Here is a tiny trained network, its code and every weight. The questions are about switching its units off for an input and a class, where a switched-off unit gives its printed mean instead of its output.

import numpy as np


def w(rows, s, z=0):
    codes = np.array(rows[::2]) - 128.0
    scale = np.full(codes.shape[1], s)
    scale[-1] = z or s
    return codes * scale


def f(y):
    return np.maximum(y, 0)


def log_softmax(a):
    a = a - a.max(-1, keepdims=True)
    return a - np.log(np.exp(a).sum(-1, keepdims=True))


def net(x, mask):
    res = np.array(x, float).reshape(1, 4) / 4 @ E
    y = f(res @ A[0][:, :-1].T + A[0][:, -1])
    res = res + np.where(mask, y, B[0][:, -1]) @ B[0][:, :-1]
    return log_softmax(res[-1] @ U[:, :-1].T + U[:, -1])


A, B = {}, {}
E = w([
[235,98,67,144,139,200],'x0',
[53,87,59,108,231,129],'x1',
[110,153,189,229,183,178],'x2',
[89,2,132,160,78,150],'x3',
],0.0075)
A[0] = w([
[82,100,59,109,226,133,97],'N1',
[125,151,139,112,135,123,124],'N2',
[162,119,102,142,140,139,254],'N3',
[103,106,90,122,195,130,85],'N4',
[135,134,156,171,168,146,158],'N5',
[58,138,163,111,123,98,49],'N6',
[167,251,113,93,200,118,99],'N7',
[201,96,86,150,159,162,64],'N8',
[119,121,177,188,174,154,97],'N9',
[118,125,147,122,130,116,139],'N10',
[51,141,162,120,110,103,77],'N11',
[131,116,74,38,80,101,113],'N12',
[104,62,149,152,90,154,120],'N13',
[105,12,140,169,96,138,80],'N14',
[113,134,136,160,148,147,82],'N15',
[132,114,89,77,95,114,70],'N16',
[129,131,131,131,146,129,254],'N17',
[107,124,116,114,161,138,107],'N18',
[160,145,162,142,61,128,111],'N19',
[83,152,148,118,121,106,199],'N20',
[170,155,166,154,45,132,90],'N21',
[114,149,144,223,155,160,79],'N22',
[167,146,173,124,77,130,77],'N23',
[195,103,86,139,158,168,92],'N24',
],0.016,0.0067)
B[0] = w([
[145,103,155,215,186,157,252],'N1',
[128,123,104,138,116,131,151],'N2',
[189,100,154,131,29,200,238],'N3',
[134,121,141,184,174,131,199],'N4',
[184,111,132,86,128,128,203],'N5',
[92,209,159,133,107,97,173],'N6',
[60,129,2,122,128,103,255],'N7',
[71,215,171,138,99,69,206],'N8',
[138,119,152,64,162,91,204],'N9',
[147,136,131,137,108,135,148],'N10',
[106,193,162,145,90,97,181],'N11',
[179,106,156,47,162,98,238],'N12',
[123,118,51,128,111,136,208],'N13',
[75,146,16,126,138,118,232],'N14',
[130,127,141,103,147,102,156],'N15',
[131,145,141,80,167,74,183],'N16',
[174,70,130,126,77,192,217],'N17',
[129,122,136,155,147,133,164],'N18',
[152,114,134,181,166,157,209],'N19',
[182,130,154,140,48,173,199],'N20',
[127,109,150,196,180,137,224],'N21',
[150,127,146,64,168,69,209],'N22',
[96,126,152,170,181,127,192],'N23',
[102,205,169,137,91,93,212],'N24',
],0.033,0.0094)
U = w([
[154,123,127,203,204,128,148],'0',
[111,139,2,113,124,98,136],'1',
[135,215,156,134,70,85,138],'2',
[198,118,126,40,183,56,78],'3',
[168,95,119,112,54,188,253],'4',
[77,117,143,99,132,149,43],'5',
],0.0099,0.0034)

Each question gives the input, the list of numbers given to net, and the class t.
The units are the neurons (one row each of A and B). Each row of codes is followed by its name. A weight is (code - 128) times the scale printed after its matrix; where a second scale follows, it is the last column's (A, B and U).
mask holds one flag per neuron, in row order. A switched-off neuron (its flag False) gives its mean, the last column of its row in B, instead of its output. The means were averaged over made-up inputs and are rounded, as every weight is.
A unit's drop is (log p(t) with every unit on - log p(t) with that unit switched off) / (log p(t) with every unit on - log p(t) with every unit switched off).
The circuit of an input: a set's keep is (log p(t) with only the set's units on - log p(t) with every unit switched off) / (log p(t) with every unit on - log p(t) with every unit switched off). Starting from the 12 units with the biggest drops (on a tie, the unit counted first), units are removed one at a time, each time the one whose removal leaves the highest keep (on an exact tie, the one counted first), for as long as the keep stays at least 0.8.
units of the circuit, in order: the units of the circuit, biggest drop first
most important unit: the unit with the biggest drop
top k neurons: the k neurons with the biggest drops, biggest first
drop of u: that unit's drop, to one decimal
input [6,1,6,-1], class 2: units of the circuit, in order => [N8]
input [2,3,-1,-1], class 4: top 4 neurons => [N21; N23; N19; N3]
input [-3,-2,7,-5], class 3: top 3 neurons => [N22; N9; N14]
input [4,5,0,-6], class 1: top 3 neurons => [N7; N21; N19]
input [8,-7,4,0], class 2: top 3 neurons => [N8; N24; N1]
input [-8,5,1,8], class 1: top 4 neurons => [N14; N13; N24; N8]
input [-3,-4,5,6], class 1: top 2 neurons => [N14; N13]
input [2,-6,-5,-2], class 0: top 2 neurons => [N21; N19]
input [6,-6,-7,6], class 3: top 3 neurons => [N12; N7; N1]
input [-4,7,0,-8], class 1: top 3 neurons => [N7; N21; N19]
input [3,-5,-7,7], class 1: top 4 neurons => [N14; N13; N22; N9]
input [8,-8,-4,-8], class 0: top 3 neurons => [N21; N19; N23]
input [5,1,5,4], class 2: top 2 neurons => [N8; N7]
input [-5,-2,-1,-5], class 1: most important unit => N7
input [4,-6,-8,2], class 3: top 3 neurons => [N12; N1; N16]
input [4,0,-3,0], class 2: drop of N24 => 0.2
input [-5,-8,-1,8], class 0: drop of N16 => 0.0
input [4,2,-6,-2], class 3: drop of N12 => 3.8
